Below is a small trained network, with its code and all its weights. Each question gives an input and a class and asks what happens when units are switched off, that is, made to give their printed mean instead of their output.

import numpy as np


def w(rows, s, z=0):
    codes = np.array(rows[::2]) - 128.0
    scale = np.full(codes.shape[1], s)
    scale[-1] = z or s
    return codes * scale


def f(y):
    return y / 2 * (1 + np.tanh(0.7978845608 * (y + 0.044715 * y**3)))


def log_softmax(a):
    a = a - a.max(-1, keepdims=True)
    return a - np.log(np.exp(a).sum(-1, keepdims=True))


def net(x, mask):
    res = np.array(x, float).reshape(1, 5) / 4 @ E
    y = f(res @ A[0][:, :-1].T + A[0][:, -1])
    res = res + np.where(mask, y, B[0][:, -1]) @ B[0][:, :-1]
    return log_softmax(res[-1] @ U[:, :-1].T + U[:, -1])


A, B = {}, {}
E = w([
[160,153,237,47,98,94,92],'x0',
[122,85,151,148,152,122,41],'x1',
[223,116,127,110,128,141,56],'x2',
[203,251,162,92,125,117,123],'x3',
[147,122,111,136,59,254,87],'x4',
],0.0067)
A[0] = w([
[151,123,126,117,131,114,147,64],'neuron 1',
[119,151,125,154,161,99,116,22],'neuron 2',
[95,65,122,125,126,123,150,188],'neuron 3',
[146,95,114,134,121,114,104,194],'neuron 4',
[243,226,90,112,138,82,182,128],'neuron 5',
[193,58,106,138,148,131,10,231],'neuron 6',
[151,101,124,131,131,126,119,172],'neuron 7',
[159,133,81,126,131,163,158,150],'neuron 8',
[130,142,174,110,127,106,97,114],'neuron 9',
[60,69,77,155,141,120,165,178],'neuron 10',
[113,104,101,151,128,128,142,170],'neuron 11',
[157,123,141,120,136,112,148,24],'neuron 12',
[104,110,99,138,132,127,135,180],'neuron 13',
[113,134,130,114,128,143,135,193],'neuron 14',
[146,143,131,134,116,154,136,86],'neuron 15',
[153,133,127,130,139,137,92,85],'neuron 16',
[112,141,119,115,123,135,117,168],'neuron 17',
[143,116,142,94,99,184,135,43],'neuron 18',
[118,97,35,190,170,111,90,80],'neuron 19',
[133,134,128,129,131,131,110,68],'neuron 20',
[73,80,128,132,130,116,157,207],'neuron 21',
[109,116,58,165,157,143,122,129],'neuron 22',
[135,120,122,121,132,128,134,112],'neuron 23',
[118,137,139,116,130,155,148,159],'neuron 24',
[181,89,120,145,142,131,47,179],'neuron 25',
[124,123,129,118,130,136,135,196],'neuron 26',
[119,134,118,130,134,133,120,90],'neuron 27',
[112,92,127,129,118,113,150,176],'neuron 28',
[129,131,151,116,136,130,116,93],'neuron 29',
[155,161,113,118,115,175,127,121],'neuron 30',
[82,131,93,163,152,132,122,193],'neuron 31',
[124,106,122,137,123,130,137,127],'neuron 32',
[129,125,132,118,132,146,137,79],'neuron 33',
[147,116,131,133,124,153,105,3],'neuron 34',
[128,129,143,132,117,140,148,154],'neuron 35',
[79,119,116,132,171,5,190,130],'neuron 36',
[134,163,160,129,168,11,95,76],'neuron 37',
[125,97,131,113,132,62,200,83],'neuron 38',
[124,133,131,125,123,142,141,186],'neuron 39',
[147,117,130,126,131,96,145,13],'neuron 40',
[123,112,124,130,116,117,136,182],'neuron 41',
[98,75,120,120,115,112,156,197],'neuron 42',
[133,128,134,116,141,119,120,56],'neuron 43',
],0.015,0.0026)
B[0] = w([
[124,131,123,104,140,133,123,128],'neuron 1',
[87,125,161,122,125,84,132,137],'neuron 2',
[118,87,120,138,136,162,139,180],'neuron 3',
[131,94,115,108,131,140,139,149],'neuron 4',
[14,92,104,79,173,176,129,232],'neuron 5',
[176,15,150,97,139,136,125,227],'neuron 6',
[135,106,117,110,136,137,137,140],'neuron 7',
[180,138,70,167,117,126,112,157],'neuron 8',
[176,163,121,144,126,183,124,168],'neuron 9',
[108,112,120,186,134,195,128,230],'neuron 10',
[128,139,116,147,144,155,118,163],'neuron 11',
[128,146,120,101,122,145,117,130],'neuron 12',
[123,134,124,149,145,147,117,160],'neuron 13',
[121,123,139,155,126,126,130,139],'neuron 14',
[139,113,144,158,114,119,129,135],'neuron 15',
[156,110,145,121,128,143,133,142],'neuron 16',
[129,126,139,147,123,131,146,134],'neuron 17',
[127,92,131,180,129,56,137,152],'neuron 18',
[86,151,61,160,120,162,127,197],'neuron 19',
[140,129,133,120,122,136,135,125],'neuron 20',
[117,67,171,155,147,154,129,193],'neuron 21',
[130,172,72,167,139,155,129,184],'neuron 22',
[130,126,120,122,133,125,119,126],'neuron 23',
[119,122,143,165,130,115,120,138],'neuron 24',
[167,61,142,107,136,131,114,190],'neuron 25',
[124,121,130,139,128,129,124,138],'neuron 26',
[114,135,128,117,110,128,114,125],'neuron 27',
[128,93,131,127,136,141,119,155],'neuron 28',
[146,139,133,138,135,147,145,134],'neuron 29',
[159,101,167,194,104,125,127,159],'neuron 30',
[105,157,109,160,143,143,139,179],'neuron 31',
[121,133,121,123,138,134,120,136],'neuron 32',
[128,128,125,135,132,112,121,124],'neuron 33',
[138,122,104,98,111,111,138,132],'neuron 34',
[117,118,137,150,123,121,118,135],'neuron 35',
[123,65,108,134,81,2,131,248],'neuron 36',
[174,223,185,86,118,121,132,221],'neuron 37',
[185,108,61,86,135,93,106,183],'neuron 38',
[128,125,131,155,129,121,132,138],'neuron 39',
[141,140,128,92,133,124,138,129],'neuron 40',
[128,112,124,130,130,133,131,139],'neuron 41',
[137,83,132,133,146,163,126,175],'neuron 42',
[144,143,130,116,128,134,124,127],'neuron 43',
],0.037,0.011)
U = w([
[179,212,188,165,54,66,149,117],'0',
[98,200,79,51,140,82,141,3],'1',
[65,76,44,199,172,200,138,234],'2',
[130,212,171,83,184,250,128,100],'3',
[231,252,94,188,90,216,118,91],'4',
[248,62,142,73,121,88,123,118],'5',
],0.0044,0.0028)

Each question gives the input, the list of numbers given to net, and the class t.
The units are the neurons (one row each of A and B). Each row of codes is followed by its name. A weight is (code - 128) times the scale printed after its matrix; where a second scale follows, it is the last column's (A, B and U).
mask holds one flag per neuron, in row order. A switched-off neuron (its flag False) gives its mean, the last column of its row in B, instead of its output. The means were averaged over made-up inputs and are rounded, as every weight is.
A unit's drop is (log p(t) with every unit on - log p(t) with that unit switched off) / (log p(t) with every unit on - log p(t) with every unit switched off).
The circuit of an input: a set's keep is (log p(t) with only the set's units on - log p(t) with every unit switched off) / (log p(t) with every unit on - log p(t) with every unit switched off). Starting from the 12 units with the biggest drops (on a tie, the unit counted first), units are removed one at a time, each time the one whose removal leaves the highest keep (on an exact tie, the one counted first), for as long as the keep stays at least 0.8.
circuit, biggest first: the units of the circuit, biggest drop first
most important unit: the unit with the biggest drop
top k neurons: the k neurons with the biggest drops, biggest first
drop when u is switched off: that unit's drop, to one decimal
input [8,-6,7,5,-6], class 3: most important unit	neuron 5
input [4,4,2,3,-4], class 3: circuit, biggest first	[neuron 36; neuron 37]
input [5,1,2,5,-6], class 1: circuit, biggest first	[neuron 10; neuron 21; neuron 6]
input [7,3,-8,1,3], class 4: circuit, biggest first	[neuron 36; neuron 5]
input [6,6,-5,4,-2], class 4: top 2 neurons	[neuron 9; neuron 36]
input [0,0,6,-5,0], class 5: top 3 neurons	[neuron 6; neuron 5; neuron 25]
input [5,-8,-8,3,-6], class 1: top 2 neurons	[neuron 5; neuron 6]
input [1,6,6,8,-4], class 3: top 3 neurons	[neuron 5; neuron 36; neuron 37]
input [6,-6,4,-2,-7], class 1: top 2 neurons	[neuron 6; neuron 5]
input [-6,1,-2,4,-8], class 1: top 2 neurons	[neuron 37; neuron 36]
input [-1,4,-8,4,-8], class 5: top 2 neurons	[neuron 38; neuron 36]
input [5,-6,-2,2,-8], class 1: top 2 neurons	[neuron 5; neuron 6]
input [8,8,4,7,-5], class 3: drop when neuron 36 is switched off	0.1
input [8,0,-5,6,8], class 0: most important unit	neuron 10
input [7,-3,-1,1,-4], class 1: drop when neuron 5 is switched off	0.1
input [1,-2,-4,-2,-4], class 5: drop when neuron 5 is switched off	0.3
input [5,-4,-2,4,-8], class 1: drop when neuron 5 is switched off	0.2
